Each row has a name. Each piece below is followed by the name of the row it came from, unless a question asks for something else. Each question is about the rows just above it. Places in a row count from 0.

[-54  14 -48 -31 -60 -50 -18 -60 -56  20 -62 -47 -88  -2] -> z351
[ 29  -1 -20  -4  13 -13  -9  -2 -10  49  24   9 -23  41] -> z109
[ -6 -64 -44  -9  23  31 -11 -17 -22 -56 -35 -46  18  65] -> z409
[-46 -18  -5  27 -32   7  11 -21  -2 -27 -15  34  24 -42] -> z388
[ 11 -42   3 -91 -91 -39 -57  -5  -8   0 -23   2   0  35] -> z290
[  3 -35  19   8 -13 -66  40 -32 -76 -39 -27 -31 -63 -47] -> z334
[  0  31  18  10 -36 -13   4 -20 -26  31   9   5 -13  -6] -> z101
Times [0] occurs in z290:
2
The entry that follows [-15]:
[34]
Right after [34] comes
[24]

[-18  -9  60  60 -39  20] -> z351
[ 59 -39 -14  10  33  78] -> z116
[ 59 -39 -14  10  33 -21] -> z809
[ -5   7  13  10 -11  14] -> z388
[  1   2  -7 -17  12 -19] -> z429
[  7  -4 -20  47  12 -18] -> z101
[ 55 -29 -30  13  52  32] -> z109
[ -1  24  -7 -25  32 -46] -> z230
[30 -6 -4 -6 30 28] -> z290
[-19  13  20  19 -46 -12] -> z409
[ 26 -13 -37  13  43 -29] -> z334
[ 48 -22 -23  25  44  32] -> z579
Where in the named rows is [-9]?
z351, 1
Shift each entry of [-17] by -1 times 1:
[-18]
Row and place of [28] in the named rows:
z290, 5
Right after [52] comes
[32]
[1] is at row and place
z429, 0
[-14  10] with -1 step of 1 on every entry:
[-15   9]

[ -2  26  16 -52  17  62 -43] -> z809
[-43  26 -43 -52  26 -96 -44] -> z429
[ 13  24 -53  27  77 -96 -18] -> z351
Move every entry of [-43 -52] by -1 step of 1.
[-44 -53]
Move every entry of [-52] by +1 step of 1.
[-51]
Count of [-53] in z809:
0
[-53] is at row and place
z351, 2
What comes right after [17] in the named rows?
[62]
The entry that follows [24]:
[-53]
Count of [-43] in z429:
2

[-11  93  42  87  15 -30  71  22  20 -21 -33  -9 -65  22  -8  22 -59  23
  -6 -21  17  47  21  17  16 -23  49  22  12  -9  56]  z351
[-11  -7  41  -8  14 -29  70  21  20  15 -32  -8 -63 -10  -7  19 -56  -8
  -5 -20  15  45  20  16  15 -22  48 -12  12  -9  55]  z101
[-11  96  43  91  15 -31  73  22  21 -21 -34 -10 -67 -10  -9  24 -62  25
  -7 -22  16  48  22  17  17 -24  51 -13  12  -9  57]  z230
[12 -9] with +1 step of 1 on every entry:
[13 -8]
Count of [-8] in z101:
3
Right after [51] comes
[-13]
How many times does z351 hold [22]?
4
[17 47 21] with -1 step of 1 on every entry:
[16 46 20]

[-26 -68 -41 -28  76] = z230
[-23 -12 -23 -23 -23] = z334
[ 71  76  81  79 -37] = z290
[-16  -8  26  23 -43] = z388
[-11 -86 -22 -74 -37] = z116
[ 34  22  27  20 -66] = z109
[ 22  26 -24  24 -87] = z351
[ 62  70  61  81 -84] = z101
[ 9 13 56 23 -2] = z429
[-74] is at row and place
z116, 3
Count of [-23] in z334:
4
Count of [-87] in z351:
1
[71 76 81] with -1 step of 1 on every entry:
[70 75 80]
Move every entry of [71] by -1 step of 1.
[70]
[-26] is at row and place
z230, 0
Where in the named rows is [-12]?
z334, 1

[ 34 -56   6  34 -24 -20  48  34] : z579
[ -6 -70   7  56  35  31 -31  38] : z101
[-63 -43  24  73  23   7 -41  39] : z351
[-64 -28  48  40  -6 -50 -30  -7] : z290
[ 84  57 -45 -82 -25  14  39  19] : z116
[-21 -16  31   7  44  34  19 -51] : z809
Where in the named rows is [35]?
z101, 4
What comes right after [35] in the named rows?
[31]

[ -6 -42  -6  -5 -27 -42 -27  74]  z579
[ -6 -42  45 -28  17  86 -27  17]  z109
[-48 -24 -47  16  39  16 -47 -47]  z334
Times [17] occurs in z334:
0
Times [16] occurs in z334:
2
Where do [ -6 -42  45 -28  17  86 -27  17] appear?
z109
How many times does z579 hold [-6]?
2
Times [-43] occurs in z109:
0
Count of [-47] in z334:
3
Times [-27] occurs in z579:
2

[-40  -5 -84  10] -> z409
[-77   4 -75  11] -> z809
[-77 -77 -75 -77] -> z109
Count of [-77] in z109:
3
Right after [-5] comes
[-84]

[ -6   3   4 -17  14  -4   2   3   8  -2   2   3   0] -> z109
[ 14  10 -41   0 -18  72  21  17 -41 -91  17 -38  12] -> z409
[-6 -4  0 -3  0 -3  4 -4 -1  1 -8 -5  9] -> z429
[ -5  -4   3 -10  -3  -3   1  -5   2   5  -8  -1 -10] -> z579
[ -5  -7  -8  12  16   0   2  -8  -8 -11 -10 -11   9] -> z116
[  2  -2  -3   3   3 -14   5  -4  -7   6  -9  -4   3] -> z809
[-2 -4 -2 20 -5 19 -8 -2 -2 -5  5 -2  3] -> z351
[  0  -4 -12  69  34 -24  -2   2  -7   5   6  -2  -4] -> z334
Shift each entry of [21 17] by -1 times 1:
[20 16]
[ 0 -4] with +1 step of 1 on every entry:
[ 1 -3]
Times [-2] occurs in z579:
0
asked: [-6 -4  0 -3  0 -3  4 -4 -1  1 -8 -5  9]
z429
[-41 -91  17] with +1 step of 1 on every entry:
[-40 -90  18]
Count of [-2] in z351:
5
Move every entry of [ 1 -5  2] by -1 step of 1.
[ 0 -6  1]

[ -7   7   9  13 -32  21  28  14   0   8   0 -11 -15  -7 -10  22] = z579
[ -2  -1  15  19 -29  19  28 -35 -32  22   0   1 -22 -27  -9  -4] = z290
[  9 -13  -4  -5  28 -20 -28 -14  30  -3  -3   5  16  31  12  -6] = z429
[ -9 -10 -14 -20  12 -20 -19  20  14 -17  10 -12   0  15 -13  -8] = z409
[ -2  21  11  12  -8  15  34   8 -16   7   1   2   3  -2 -15 -16] = z101
[ -7   7   9  13 -32  21  28  14 -32   8   0  -1 -18 -29  -8  24] = z116
[ 28  68 -31 -43  76  -1  68  -2  62 -36  -2   9  91  68  14 -55] = z809
[-13  11 -19 -28   2 -11   0  41   5 -20  15 -16   3   0 -28   3] = z334
[ 14 -10  27  42 -12  19  11 -46 -20  28 -18  19  -9  -9  26  -8] = z351
[ -4  -3 -25 -30  40 -26 -40  49  42 -29   6  -5  18  63  -5  29] = z388
[ -6 -10  -7  -9  -8   2 -14 -15  -3  11   3  -1 -24  10 -12  55] = z230
Count of [0] in z579:
2
Shift each entry of [3] by -1 times 1:
[2]
How many times does z809 hold [68]?
3

[ 52 -37 -21 -17 -46] = z809
[-40  49 -67 -20 -32] = z351
[ 14   0 -26  64  23] = z290
[-26  64] with -1 step of 1 on every entry:
[-27  63]
Row and place of [-20] in the named rows:
z351, 3

